Here is a tiny trained network, its code and every weight. The questions are about switching its units off for an input and a class, where a switched-off unit gives its printed mean instead of its output.

import numpy as np


def w(rows, s, z=0):
    codes = np.array(rows[::2]) - 128.0
    scale = np.full(codes.shape[1], s)
    scale[-1] = z or s
    return codes * scale


def f(y):
    return y / 2 * (1 + np.tanh(0.7978845608 * (y + 0.044715 * y**3)))


def log_softmax(a):
    a = a - a.max(-1, keepdims=True)
    return a - np.log(np.exp(a).sum(-1, keepdims=True))


def net(x, mask):
    res = np.array(x, float).reshape(1, 8) / 4 @ E
    y = f(res @ A[0][:, :-1].T + A[0][:, -1])
    res = res + np.where(mask, y, B[0][:, -1]) @ B[0][:, :-1]
    return log_softmax(res[-1] @ U[:, :-1].T + U[:, -1])


A, B = {}, {}
E = w([
[147,176,149,165,126,122,184,138,187,161],'x0',
[114,157,160,11,218,161,47,116,61,131],'x1',
[82,230,218,177,129,212,123,104,115,149],'x2',
[172,44,123,114,87,119,2,167,29,131],'x3',
[84,58,160,117,100,98,105,35,56,58],'x4',
[244,111,190,85,166,152,147,158,124,93],'x5',
[187,99,53,42,85,136,99,67,72,182],'x6',
[200,111,174,100,116,128,171,202,113,125],'x7',
],0.008)
A[0] = w([
[132,129,155,93,225,169,107,194,134,117,199],'neuron 1',
[197,71,79,161,73,80,208,170,175,111,241],'neuron 2',
[54,212,65,118,28,150,46,150,17,160,235],'neuron 3',
[134,123,84,162,31,97,142,94,107,164,143],'neuron 4',
[122,189,164,124,196,215,145,214,198,55,234],'neuron 5',
[138,163,64,76,82,178,32,92,92,120,201],'neuron 6',
[134,155,235,237,82,165,176,49,148,122,250],'neuron 7',
[192,2,181,168,20,24,152,197,40,110,252],'neuron 8',
[93,81,49,57,75,94,133,121,105,132,143],'neuron 9',
],0.0072,0.0034)
B[0] = w([
[147,120,145,90,132,185,120,122,117,181,192],'neuron 1',
[94,130,158,128,30,158,164,116,204,177,225],'neuron 2',
[130,59,92,111,129,193,159,118,194,205,217],'neuron 3',
[137,162,145,61,116,192,137,136,160,118,176],'neuron 4',
[129,185,159,155,70,205,87,180,135,187,228],'neuron 5',
[148,102,99,107,136,189,116,125,182,115,214],'neuron 6',
[111,97,142,158,110,205,2,179,142,187,229],'neuron 7',
[149,188,162,31,67,114,111,89,191,141,254],'neuron 8',
[178,39,116,119,77,100,123,97,160,171,195],'neuron 9',
],0.0088,0.011)
U = w([
[154,105,159,124,94,51,137,130,130,76,29],'0',
[2,185,75,161,132,133,105,160,213,89,85],'1',
[193,160,125,140,132,194,164,186,204,176,243],'2',
[136,130,181,199,229,99,151,153,112,88,5],'3',
[110,69,125,36,175,159,40,88,123,59,209],'4',
[146,155,101,221,172,83,135,159,85,28,4],'5',
[120,177,156,213,136,95,111,167,44,115,63],'6',
[133,189,78,201,193,39,155,174,96,27,4],'7',
],0.0083,0.0034)

Each question gives the input, the list of numbers given to net, and the class t.
The units are the neurons (one row each of A and B). Each row of codes is followed by its name. A weight is (code - 128) times the scale printed after its matrix; where a second scale follows, it is the last column's (A, B and U).
mask holds one flag per neuron, in row order. A switched-off neuron (its flag False) gives its mean, the last column of its row in B, instead of its output. The means were averaged over made-up inputs and are rounded, as every weight is.
A unit's drop is (log p(t) with every unit on - log p(t) with that unit switched off) / (log p(t) with every unit on - log p(t) with every unit switched off).
The circuit of an input: a set's keep is (log p(t) with only the set's units on - log p(t) with every unit switched off) / (log p(t) with every unit on - log p(t) with every unit switched off). Starting from all 9 units, units are removed one at a time, each time the one whose removal leaves the highest keep (on an exact tie, the one counted first), for as long as the keep stays at least 0.8.
circuit, biggest first: the units of the circuit, biggest drop first
unit that matters most: the unit with the biggest drop
top k neurons: the k neurons with the biggest drops, biggest first
drop of u: that unit's drop, to one decimal
input [-5,2,-1,-2,0,7,2,2], class 4: circuit, biggest first => neuron 2; neuron 3
input [-1,0,-1,-3,-8,-4,-2,-6], class 1: unit that matters most => neuron 9
input [5,5,-4,-2,1,1,5,-3], class 4: circuit, biggest first => neuron 5; neuron 2
input [5,7,-3,7,-4,1,1,7], class 4: circuit, biggest first => neuron 2; neuron 5
input [8,1,3,0,-1,-7,-5,2], class 1: circuit, biggest first => neuron 9; neuron 1; neuron 3
input [-6,1,-6,-4,2,3,-4,0], class 0: circuit, biggest first => neuron 7; neuron 3; neuron 6
input [1,1,-2,-8,2,-3,2,2], class 1: top 2 neurons => neuron 3; neuron 1
input [2,6,-8,-3,-2,4,6,-2], class 4: circuit, biggest first => neuron 5; neuron 3
input [3,2,-6,3,-3,2,-4,-6], class 4: drop of neuron 7 => -0.1
input [-5,0,-6,-6,4,-5,-3,5], class 0: drop of neuron 5 => 0.1
input [-2,-8,-6,-7,-6,-4,-5,-4], class 1: drop of neuron 8 => 0.2
